Here is a tiny trained network, its code and every weight. The questions are about switching its units off for an input and a class, where a switched-off unit gives its printed mean instead of its output.

import numpy as np


def w(rows, s, z=0):
    codes = np.array(rows[::2]) - 128.0
    scale = np.full(codes.shape[1], s)
    scale[-1] = z or s
    return codes * scale


def f(y):
    return np.maximum(y, 0)


def log_softmax(a):
    a = a - a.max(-1, keepdims=True)
    return a - np.log(np.exp(a).sum(-1, keepdims=True))


def net(x, mask):
    res = np.array(x, float).reshape(1, 6) / 4 @ E
    y = f(res @ A[0][:, :-1].T + A[0][:, -1])
    res = res + np.where(mask, y, B[0][:, -1]) @ B[0][:, :-1]
    return log_softmax(res[-1] @ U[:, :-1].T + U[:, -1])


A, B = {}, {}
E = w([
[190,69,102,173,129,171],'x0',
[148,255,229,103,199,208],'x1',
[46,99,128,77,145,132],'x2',
[223,90,171,74,160,64],'x3',
[120,98,227,45,26,80],'x4',
[146,212,103,120,29,142],'x5',
],0.0098)
A[0] = w([
[250,227,90,161,224,109,208],'N1',
[65,192,167,166,113,169,146],'N2',
[152,102,170,106,190,168,180],'N3',
[62,127,64,94,127,49,233],'N4',
[104,115,144,99,135,114,254],'N5',
[191,72,167,146,77,141,252],'N6',
[75,125,38,139,133,179,97],'N7',
[64,149,127,167,143,202,207],'N8',
[150,114,195,102,175,61,218],'N9',
[91,103,29,154,189,48,112],'N10',
],0.012,0.0023)
B[0] = w([
[193,163,194,136,157,253,250],'N1',
[35,162,186,127,59,152,188],'N2',
[162,168,83,94,185,219,183],'N3',
[83,119,161,119,180,55,192],'N4',
[56,128,154,114,172,70,159],'N5',
[205,120,58,76,116,134,195],'N6',
[115,109,92,137,107,135,192],'N7',
[64,160,97,209,38,146,193],'N8',
[123,179,126,102,178,76,193],'N9',
[91,2,95,170,162,173,212],'N10',
],0.009,0.017)
U = w([
[120,32,142,49,182,126,138],'0',
[213,77,56,202,169,132,23],'1',
[222,147,172,135,199,196,109],'2',
[172,161,75,104,237,139,144],'3',
[53,166,100,185,130,156,83],'4',
[72,55,51,185,255,125,24],'5',
[90,158,186,111,203,18,254],'6',
[168,127,121,28,84,97,126],'7',
],0.0093,0.0022)

Each question gives the input, the list of numbers given to net, and the class t.
The units are the neurons (one row each of A and B). Each row of codes is followed by its name. A weight is (code - 128) times the scale printed after its matrix; where a second scale follows, it is the last column's (A, B and U).
mask holds one flag per neuron, in row order. A switched-off neuron (its flag False) gives its mean, the last column of its row in B, instead of its output. The means were averaged over made-up inputs and are rounded, as every weight is.
A unit's drop is (log p(t) with every unit on - log p(t) with that unit switched off) / (log p(t) with every unit on - log p(t) with every unit switched off).
The circuit of an input: a set's keep is (log p(t) with only the set's units on - log p(t) with every unit switched off) / (log p(t) with every unit on - log p(t) with every unit switched off). Starting from all 10 units, units are removed one at a time, each time the one whose removal leaves the highest keep (on an exact tie, the one counted first), for as long as the keep stays at least 0.8.
units of the circuit, in order: the units of the circuit, biggest drop first
unit that matters most: the unit with the biggest drop
k most important neurons: the k neurons with the biggest drops, biggest first
drop when u is switched off: that unit's drop, to one decimal
input [-4,5,-3,2,8,2], class 6: 2 most important neurons -> [N9; N1]
input [5,6,4,-4,7,5], class 4: units of the circuit, in order -> [N2]
input [-3,3,3,8,3,6], class 6: units of the circuit, in order -> [N9; N1]
input [-4,-8,3,7,7,-3], class 6: units of the circuit, in order -> [N9; N4]
input [4,-1,-4,4,6,4], class 7: units of the circuit, in order -> [N1; N10]
input [7,7,1,3,8,-5], class 3: units of the circuit, in order -> [N1; N9; N3]
input [2,4,8,3,6,-3], class 6: 2 most important neurons -> [N1; N9]
input [-2,6,-5,-7,-8,-6], class 4: 2 most important neurons -> [N8; N2]
input [5,7,-6,-8,5,-8], class 4: 3 most important neurons -> [N8; N2; N1]
input [0,3,8,8,2,-3], class 6: 2 most important neurons -> [N1; N9]
input [4,-3,2,8,-7,8], class 2: 2 most important neurons -> [N1; N8]
input [2,-6,1,-8,7,0], class 0: 3 most important neurons -> [N8; N9; N4]
input [-3,7,7,-3,6,-4], class 6: 4 most important neurons -> [N5; N9; N1; N10]
input [-7,6,7,2,-5,-7], class 4: unit that matters most -> N8
input [-1,8,-3,-6,-5,-6], class 4: 3 most important neurons -> [N8; N2; N6]
input [-1,6,-5,-7,1,-7], class 4: 2 most important neurons -> [N8; N2]
input [-4,-7,1,6,5,6], class 6: drop when N6 is switched off -> -0.1
input [-1,-7,8,7,8,3], class 6: drop when N4 is switched off -> 0.2
input [3,8,6,2,-8,-8], class 2: drop when N1 is switched off -> 0.5
input [0,-7,-6,-8,6,3], class 7: unit that matters most -> N10
